Each row is followed by its class.
[-31  -4  68 -71  31 -18  22   7  -2  40 -14  -6  23  -6 -23  26  -3 -59
  -7 -24  -8  35  -9  10  -3  -9  23  32 -15 -41  31  19 -11  38 -26  13
 -41   5] -> (155)
[  4  -6 -11 -29 -21   8  -6  -1  12 -25  13 -15 -13  16 -31 -32 -42  12
  -9   3 -11  12 -35 -12   0   0  35 -10   5   7   1  21 -13   5  15 -13
 -17  21] -> (80)
[-23 -28 -10 -60  18  19  10  -6  22  -1 -12 -10  -9  11 -65 -29 -76 -22
 -37 -14 -25  21 -19  16 -10  42  52  56  -4  -9  62  -8 -22  12 -17 -47
  -7  16] -> (80)
[ -9  -3  17 -38   6  -7  37  -2  14 -20   7 -14 -20  16 -39  -1 -23 -16
 -17   4 -34  46 -32  24   1  -5  43  35  15   0  33  43 -13 -17  -8  18
 -34  29] -> (80)
[ -6 -23 -54  17 -45  20 -19 -43 -15  25  26  56  -6  23  24 -29  25  -4
 -24  19  29 -22  73  19  37  23  -8   9  53  45 -16  -4  79  10  -2 -73
  47 -43] -> (181)
[-27  -5 -21 -69 -11  43 -29 -20  15 -29 -10  -5 -24  10 -49 -41 -79  -1
 -18 -16 -17  47   7 -44 -45  39  60  36  -1  17  41  -7 -19 -41  12 -56
  -6  17] -> (123)
[-27 -12   5 -61  54   4  39  15   7  17 -14  -5  31  -2 -56   4 -61 -76
 -17 -15 -45  36 -33  21 -13  27  33  70 -19 -26  59  23 -43   7 -43 -30
 -42  17] -> (28)
[ 16  23   7   0   5  -5  -2 -11 -10  15   5  -5   1   3  11  12  23 -16
  14  -3   2   1 -12  20  -5 -30   6 -16   9  -6  -5  17  -1  11  -2  37
 -35   9] -> (172)
[ -7  17  27 -19   3  -8 -13 -20  -1  10  13  11   1  -4  13  26  14  12
   5  -7   5  26  28   1 -10 -34  -1 -10   6  -6  -5   6  10  -2   2  11
  -4 -11] -> (155)
[ -5  -9 -36  -8 -38   6  21 -23 -27  19  14  11 -25  23   4 -30  35  10
 -12  41  20 -12 -14  17  -6  14  15 -13  44  32 -10  33  43  -8  15  32
  -7   2] -> (122)
[-14   7 -12 -10   6  14   6 -39  -3 -16  39   7 -18  19 -22  -7 -12   6
 -16   6  -6  34  33  19   0 -19  30  14  29  30   9  21  21 -44   3 -13
 -23   4] -> (80)
[ 33  -6 -11  38 -39 -25  -3   3 -20  20  35 -12  10  21  34 -22  46  24
   9  13  33 -51 -19  -3  29 -54 -37 -68  11   0 -69  29  15  43  33  19
 -14 -10] -> (80)
[ 23   1 -31 -30 -30  26 -35   8  25 -19 -21   0   4   9 -25 -33 -70  43
   4 -11   9 -10   4 -29 -16 -11  25   0 -25   7  18  -3 -37   7  36 -40
  15 -14] -> (180)
[ -8  19  19 -49  13  29  19 -41 -15  -4  20 -10  22  21 -20  -6 -43 -17
   2 -10 -13   4  -9 -11  26 -54  -5  -7   5  14   5  42   3  -3  -6  -9
 -59  -6] -> (172)
[ 13  -2 -49  17 -22  -3 -25   2 -10   2 -18  24 -35   3  -4  16   7  35
 -31  16  13  -5   1   8 -23  34  45 -19   6   2  28 -30   3 -15   3   4
  32   7] -> (31)
[ 47  58  20  58  15 -29  -8  10  -7  12  26  11   8 -18  27  65  90  14
  40   4 -10  25  62  24   4 -65 -44 -39  -4  -4 -56   5  23  -6   6  53
 -14 -23] -> (79)
[-31  -2  23 -22  24  59   1 -16  10 -17   8 -29  28  18 -43 -10 -98 -13
  14 -47 -51  -5  33 -56  21 -25 -29  23 -28  30  14  -7  18  12   0 -98
 -50 -29] -> (181)
[ 15  24 -15  42   5  19 -23  -7   8 -42 -11   1 -30  -9   1  41 -26  48
  -3   3 -29  31  54 -11 -22  -1  -8   9 -10   4  21 -31  -3 -31  -1  -7
  25   2] -> (181)
[ 14 -14  -1 -58 -25   4 -12  21  15   2 -27 -26   3  13 -21 -16 -40  11
   4  -7   3   3 -44 -15 -11 -22  45   8 -11  -9  16  21 -27  37  23 -15
  -6   8] -> (180)
[ 27  13 -51   9 -26   4  21  13   6 -30   3  -4 -27  12 -18 -15   0  25
   7  33 -18  -6 -33   9  -4  25  -3   8  16  33   9  17   9 -31  15  11
  14   5] -> (79)
[ 21   9  28  35   3 -23  -1  30 -26  45  -2 -11  22   3  31  35  43 -11
  31 -11   7 -15  21  -6   7 -44 -32 -21  -9 -26 -32  13   5  57 -12  20
 -36  -9] -> (181)
[ -51  -35   17 -102   24   16   45  -29  -16   23   17   18   44   25
  -45  -10  -22 -106  -10  -23  -31   44   37    8   17   10   37   69
   15   12   24   24   17   29  -31  -64  -47  -28] -> (90)
[ -6 -17 -31   6 -27  19  -8  -4  -1  -9  -3 -23 -11  21 -11 -13 -50   9
   4  10 -24 -36 -14 -27  22   4 -16   6   1  19   8   3  27  21   6 -56
   9 -10] -> (181)
[ 22 -49 -55   1 -48 -28 -12  15 -39  81  15  35   1  10  37 -14  96 -10
 -14  56  76 -38 -14  45 -15  30  26 -23  53 -17 -25  15  31  54   1   8
  30 -13] -> (105)
[-14 -19 -23 -40 -12  26  23  -7  16 -42  -8 -11 -25  18 -57 -43 -83  18
 -41  12 -17  -1 -50   5   8  35  35  29   4  14  44  10  -8  -9   4 -35
  -4  25] -> (80)
[ -6 -18 -13 -55   3   9  -2   6   1  -5  -7  10 -16   1 -13  15 -11  19
 -24  12  18  38   4  17 -56  26  76  38  24  -6  44   4 -28 -32  -8  -6
  -1   5] -> (105)
[  4 -28 -20 -26   4   8  -1  28   2   8 -25   8   0 -11 -21   6  -8  10
 -22  11  21   2 -10  20 -36  37  31  28  -6 -29  33 -23 -34   8  -9 -12
  22  -2] -> (105)
[  5  12  23 -26 -15   6 -16  -9  -4  15  14 -11  31   5   0  -5 -15  10
  14  -8  14 -11  12 -11   9 -58  13 -30  -6  -1 -29  18   3  31  23 -24
 -22 -27] -> (180)
[ 23  11  -9  21 -10 -17 -19  30  -1  24 -11  -6 -10  -3  26   6  34  22
  25   8  28 -13   0   2 -19 -27  -9 -17  -1 -17 -36   4  -6  20  21  38
  -4   2] -> (122)
[ 19  -5 -30  13  -5  18 -30  36  15 -26 -29 -18 -25   0 -19   9 -58  27
   2  -6 -18   5  -1 -41 -35  34  22   7 -29 -14  34 -29 -33  14   4 -21
  23   9] -> (181)
[ 30   5 -19  37 -16 -30 -32  30 -18  17   6   6  17 -11  24  18  48  13
  33  12  -1 -19   8  -8 -14 -25 -14 -30 -15 -23 -38   0  -6  39  12  25
  -3  -8] -> (90)
[  -9   16   67  -16   46   11   10    3    8   18   14  -51   47   17
  -25   16  -54    9   22  -55  -13  -15   -2  -32   32 -102  -35  -27
  -55  -26  -32   14  -31   46    2  -20  -72  -25] -> (80)
[ 13  20   5  -3  23  11 -15  48  30 -41 -55 -28 -33 -17 -23  17 -65  53
   0  -4 -42  35 -45 -23 -64  16  18  14 -55 -40  47 -30 -79 -19   0  39
  15  33] -> (123)
[ 49   8   2  17 -36 -34 -16  44  -1   5 -28 -10   1 -14  29   3  46  36
   7  20  33  -6 -45  10 -22 -11  25 -40  -8 -31 -19  14 -32  36  30  71
   8  25] -> (180)
[-12 -15 -15 -22 -49   2 -19 -17  -7  11  26  15  -5  11   8 -36  18   9
 -14  13  34 -17  -9 -12   4   4  17 -10  34  22 -17  23  38   3  31 -22
  11  -1] -> (155)
[ 16  15 -23   9  -8  23 -13  -6   0  -6   7  -6   1   9  -9 -24 -40  21
  10   2   2 -45 -29  -8  19 -23 -17 -24  -6   6  -7   3   1  11  11 -10
 -15  -2] -> (172)
[ 20  31  28  40  28   0 -39   2   1  12  14   3  13 -24  29  66  40  54
  31   0   9  17  57   5 -22 -74 -30 -28 -10 -25 -40 -25  -6 -17   9  19
 -20 -21] -> (105)
[-14 -12 -70 -36 -46  22 -60 -28  22   6  10  39 -19  22  -7 -39 -30  16
  -5  23  -1 -20  43  -1 -19  30  44  19  26  31  13 -22   9 -30  16 -47
  56 -26] -> (128)
[ 33  20 -22  50 -22 -18 -10   4 -14  24  33  19  15  -6  20   3  69   6
  13  18  12 -44  28  32  28 -20 -46 -34   8   9 -61  -6  55  31  18  -3
  16 -43] -> (79)
[ 35   3 -22  27 -34 -33  -5  11 -22  26  26  14   9  -2  37  -8  62   4
   3  27  13 -32 -33   1  -1 -18 -18 -46  22  -1 -47  34  13  23  20  35
 -12   9] -> (28)
[  1  26   5 -20   9  25  45  -6  -4 -31  22 -17  16   9 -47  -8 -25 -12
  12   1 -39   3 -11  -1  31 -23 -37  15 -10  32 -12  24  23 -13   5 -20
 -28 -11] -> (79)
[ 19   9 -28  24  -4   4  -8   0   0  -2  -3   4  -7  -5 -10  -7  -6  -2
 -12  20   7 -15 -30  22   2   8   2  -3  -1 -17  11   1  -7   9   3  17
   7  14] -> (172)
[  0  24  -3  55  10  21  29 -21   7 -38  19 -16 -13   5   7  -3 -10  42
  18  21 -13 -12  -9  -5  24 -46 -75 -16   2  32 -39  21  36 -41  35  13
 -11  -7] -> (122)
[-29  -6  -1 -60  26  37  16  -7  17  -9 -10  15 -10  10 -38 -23 -44 -22
 -16 -12   8  53  24  -9 -33  26  50  59  17  22  45  20  -5 -46   0 -25
 -28   2] -> (122)
[-27 -12 -21 -56  -7   8 -24 -52   0  23  24  26  -5  14  -4 -27 -17 -15
 -19  -3 -14  36  48   7 -20  11  32  31  36  10  19   9  20 -23  -9 -48
  22 -33] -> (123)
[-28  17  61 -46  14  11  19  -7   6  -2  10 -16  21  10 -20  13 -28 -11
  13 -24 -18  24 -13 -18  14 -57  -7  12 -19  -5  -8  24  -7   7   4   0
 -54  -2] -> (155)
[ 27 -10   7 -11 -25 -23 -13  46 -12  28 -20 -22  10  18   1  12   6  12
  11 -19  -2 -26 -54 -31   8 -44  13 -32 -19 -26 -20  16 -24  49  16  20
 -32  11] -> (31)
[-36   5   7 -99 -21  45   6 -39  19 -67   8 -12 -19  27 -53 -34 -89  11
  -4 -25 -27  52 -13 -54 -11  -4  42  40  16  53  41  38  -1 -68  23 -42
 -45  24] -> (155)
[ -6  18  41 -40  14   1  -5 -16   8  13   6 -24  35   5 -15  10 -18 -14
  25 -25 -11  25  13  -2   9 -69  13   1 -15  -6 -11  24  -9  16   7  -9
 -43 -15] -> (180)
[ -1 -42 -59 -54 -53  13 -25 -12  -6  23  11  40 -21  24  -7 -26  21   7
 -22  32  33   8  13  19 -28  33  69  26  62  25  18  16  22 -14  13 -36
  14 -10] -> (105)
[ -7   0  -9 -46   7   3 -20 -30  -8  35  14  23  16   6 -16 -13   1 -43
 -15 -18  23  14  29  25  -2   6  53  15  29 -11  19   8   5  12 -21 -21
 -16 -16] -> (172)
[-16 -28  -7 -64  -7   9  -2  33  18   8 -34 -30   9   9 -27 -29 -70 -15
  -7   9  -9 -40 -65 -29 -27  43  32   9 -25 -28  34  -9 -48  36   3 -14
  17   5] -> (128)
[ 63  60 -10 114   4 -38  -9  22   0 -27  16  14 -22 -39  44  65 102  50
  25  45  -8  14  32  41   5 -32 -62 -42  12  -8 -58 -17  29 -39  13  72
  40   1] -> (79)
[ 19  39  57   7  23   1  14  30  18 -67 -33 -49  -4 -10   3  57 -52  36
  25 -21 -64  50  -7 -44 -21 -45 -20  11 -35 -20  17  12 -62 -28   0  37
 -47  32] -> (181)
[-25 -16 -13 -39 -22 -13   8  -8 -16  34  16  26  -8  14   7  -2  40 -54
 -18  42  11  -5  12  36 -20  22  53  15  41   1   5  14  23   0  -8  10
  25 -16] -> (128)
[-30   7  41 -49  41  10  20 -26  -9   3  24  -7  46   9 -25  27 -18 -42
  26 -38 -48  30  51 -15  25 -70 -20  31 -15   5 -11  20  13  10 -15 -39
 -57 -33] -> (90)
[  19   67   60   54   38  -23    8  -16    5  -31   33  -22   27  -32
   37   57   26    9   48   -9  -49   12    5   -3   25 -112  -98  -37
  -18   -6  -76   16   13  -17   15   34  -59    3] -> (28)
[-17  -5  10 -53 -15  -8  -6 -16 -14  20  -6  20 -11   3  -8  13  18 -15
 -25   1   5  29  14  25 -16   3  42  29  14  -8  25   5  13   8  -8  12
  -6   7] -> (155)
[-26   3  48 -17  58 -17  34   7 -10  63  -4  -7  19  -3 -18  36  31 -55
   9 -14 -11  30  14  46   0 -32   1  37  -1 -35   7  23  16  27 -34  29
 -48 -12] -> (122)
[ 11  19  -4  -8   0  -8 -31 -20   2  14  30  15  24  -4  16   9   5   0
  11 -11  -4   8  30 -21  -8 -44  -2 -25  14   1 -28  20   0 -10   6 -23
 -22 -21] -> (28)
[ -1  34 -11  41  22   9   9 -34   3 -48  25  10 -37 -24   0  53  25  46
   3  42 -18  48  39  41 -37 -11 -11  13  25  13  13 -15  14 -96   2  30
  19   5] -> (105)
[ -7  48  24  48  35 -15 -19  -1  23 -25  -4  -9 -13 -30  28  60  22  17
  26  11 -36  15  36  26 -43 -22 -11 -10 -14 -15  -7 -45 -13 -50  -2  47
  21  -8] -> (128)
[ 25  34   8  60   3   4   4   4  27 -80   6 -49 -29  -5  -1  14 -44  76
  10   2 -30 -14 -34 -24  10 -59 -54 -29 -35   4 -28  -6 -22 -32  45  22
  -9  22] -> (80)
[ 40  40 -10   2 -28  21 -18  13   6 -41  16 -32   4  12 -11  -8 -17  53
  40  -8 -10 -10  -7 -60   7 -57 -30 -40 -23  32 -50  18  -7 -16  49  -2
 -35  -2] -> (79)
[-49 -26 -21 -86   8   8  16 -37   9   2  -4  43 -21   6 -47 -23 -24 -61
 -48 -12   0  59  26  41 -23  87  80  89  34  15  84  -4  18 -36 -35 -39
  20   3] -> (155)
[  5   2 -25  -8 -23   4 -32 -25  -6  16  39  16   8   4   5 -14   8   2
  -6   6   2  -5  13 -17  -1 -22  11 -21  30  18 -33  16  26  -3  20 -35
 -12  -6] -> (28)
[-34 -23 -39 -46  24  15   2 -24  11  14  -9  34 -19  -8 -44 -24 -25 -30
 -47   8   7  40  42  47 -26  87  59  74  29   1  65 -14  19 -29 -25 -31
  40  -6] -> (122)
[ -5 -31 -25 -84 -11  10  18  17  -6   2 -17   4   0  16 -23 -30 -44 -34
 -36   4   8   9 -61 -23 -29  46  72  20  13   5  42  34 -29  12  -7 -25
 -28  24] -> (28)
[ 27 -16 -92 -17 -62   4 -44 -15  -3  -1   3  32 -42  19   0 -47  -3  22
 -28  41  44 -13 -26   6 -21  55  74 -11  58  17  29  23   2 -20  15  -3
  39  17] -> (172)
[  0 -38 -60  -1 -18  -4  -9  21  -9  55 -14  26 -26   4 -11 -35  27 -26
 -18  32  42 -31  -7  39 -13  70  27  16  34  -8  10 -10  42  40   0 -11
  34  -2] -> (122)
[ -9  -3  39 -26  -2 -15 -36  -2  -6  62  15   5  32  -4   8  11  29 -18
  10 -27  27  -9  26  -9   9 -43  -9 -18 -10 -29 -29   2  22  63   7 -16
 -16 -25] -> (155)
[-15  -8   1 -14  22  -7 -25   6  -2  52   8  38  34  -1   2  10  18 -36
  -1  -2   4 -16  62  22 -27  -2  12   2  -2 -26  10 -17  -3  21 -19 -12
  22 -60] -> (128)
[ 11   2  -9  18  37 -15 -41   7  22  41  -6   3   5 -20 -12  16  -9  -4
   3 -18  -2  14  42  28 -29  19  15   4 -20 -42  25 -45 -31  27 -22 -12
  18  -5] -> (80)
[-32  11  23  -4  14  10 -15 -61 -13  42  47  14  21  15  11  25  26 -42
  24 -21 -24  24  99   9  39 -52 -17  10  37  29 -26   9  77   2 -24 -56
 -25 -51] -> (181)
[ 38  14 -33  25 -21 -24 -54 -10 -30  41  15  28  -5  -9  39  10  63  12
  -7  17  54 -22  25  29 -15 -10  31 -54  28 -27 -27 -12  11  31  -2  33
  19 -12] -> (172)
[ 22 -18 -33  14 -13 -10 -14  30 -10  22 -13   2  -4  -9  10   8  23  38
  -1  28  35 -34 -26  25 -28  18   4 -17  -2 -33  -6 -25 -17  29   1  15
  24  -6] -> (105)
[ 12  52  16  63  30  17 -22 -30  18 -55  19 -11 -14 -31  16  67  -1  86
  28   9 -22  26  55   2 -27 -53 -51 -30  -4   3 -24 -37  -1 -77  20  13
  -3 -12] -> (105)
[ 21  30 -37  16  -4  25  -8   3   7 -19   3   2 -14   5 -23  11  -6  26
  16   3  -9 -11  34   6   8 -21 -25   5 -17  29 -15 -26  19 -15  14 -29
  18 -26] -> (79)
[ 16 -17 -56 -36 -37   8 -53  10  13   1  14  16  -3  11   0 -47 -29  15
  -4   0  24 -12 -15 -49 -25  18  49 -10  27  17  -9  14 -15  -8  30 -46
   4   5] -> (28)
[-23  23  53 -55  12  28  29   6  17 -61 -13 -28  -5   4 -39   8 -60  -1
  10 -23 -29  48 -34 -38 -14 -25   7  24 -19  12  21  24 -26 -35  17   7
 -58  34] -> (155)
[-12   6   3 -55  36  25  -9 -26  16   2  -2  10  22  -4 -31 -16 -66 -33
 -12 -26  -3  16  16   7   1  15  22  31  -3 -14  39  -7 -22   3 -21 -41
 -10 -13] -> (172)
[ -7  10  -5  17  -2 -30 -45 -23  -8  48  31  32   3  -5  34  15  73 -27
  12 -11   4  22  82  41 -14 -29   0  -3  24 -16 -40 -13  35   7  -5  -4
  26 -47] -> (123)
[  9 -47 -50 -38 -39   9  -8  45   9 -11 -40 -18 -23  23 -19 -36 -61  -7
 -21  -3   4 -18 -52 -31 -26  75  59  27  -6  -5  47  -5 -30  45   0 -43
  32  13] -> (181)
[-23  14  43 -14  31  -9 -11 -28 -21  56  30   1  37  -4  13  18  22 -33
  13 -22 -20  18  51  15  -1 -56 -23  -6 -11 -29 -33  -1  16  32 -19 -11
 -22 -44] -> (123)
[ 38  43  25   5  11  15   6  31   7 -49  -9 -48   8   1 -14   7 -61  44
  28 -12 -12  -9 -66 -47 -11 -58 -20 -37 -45 -24  -6  31 -72  -1  25  51
 -57  32] -> (172)
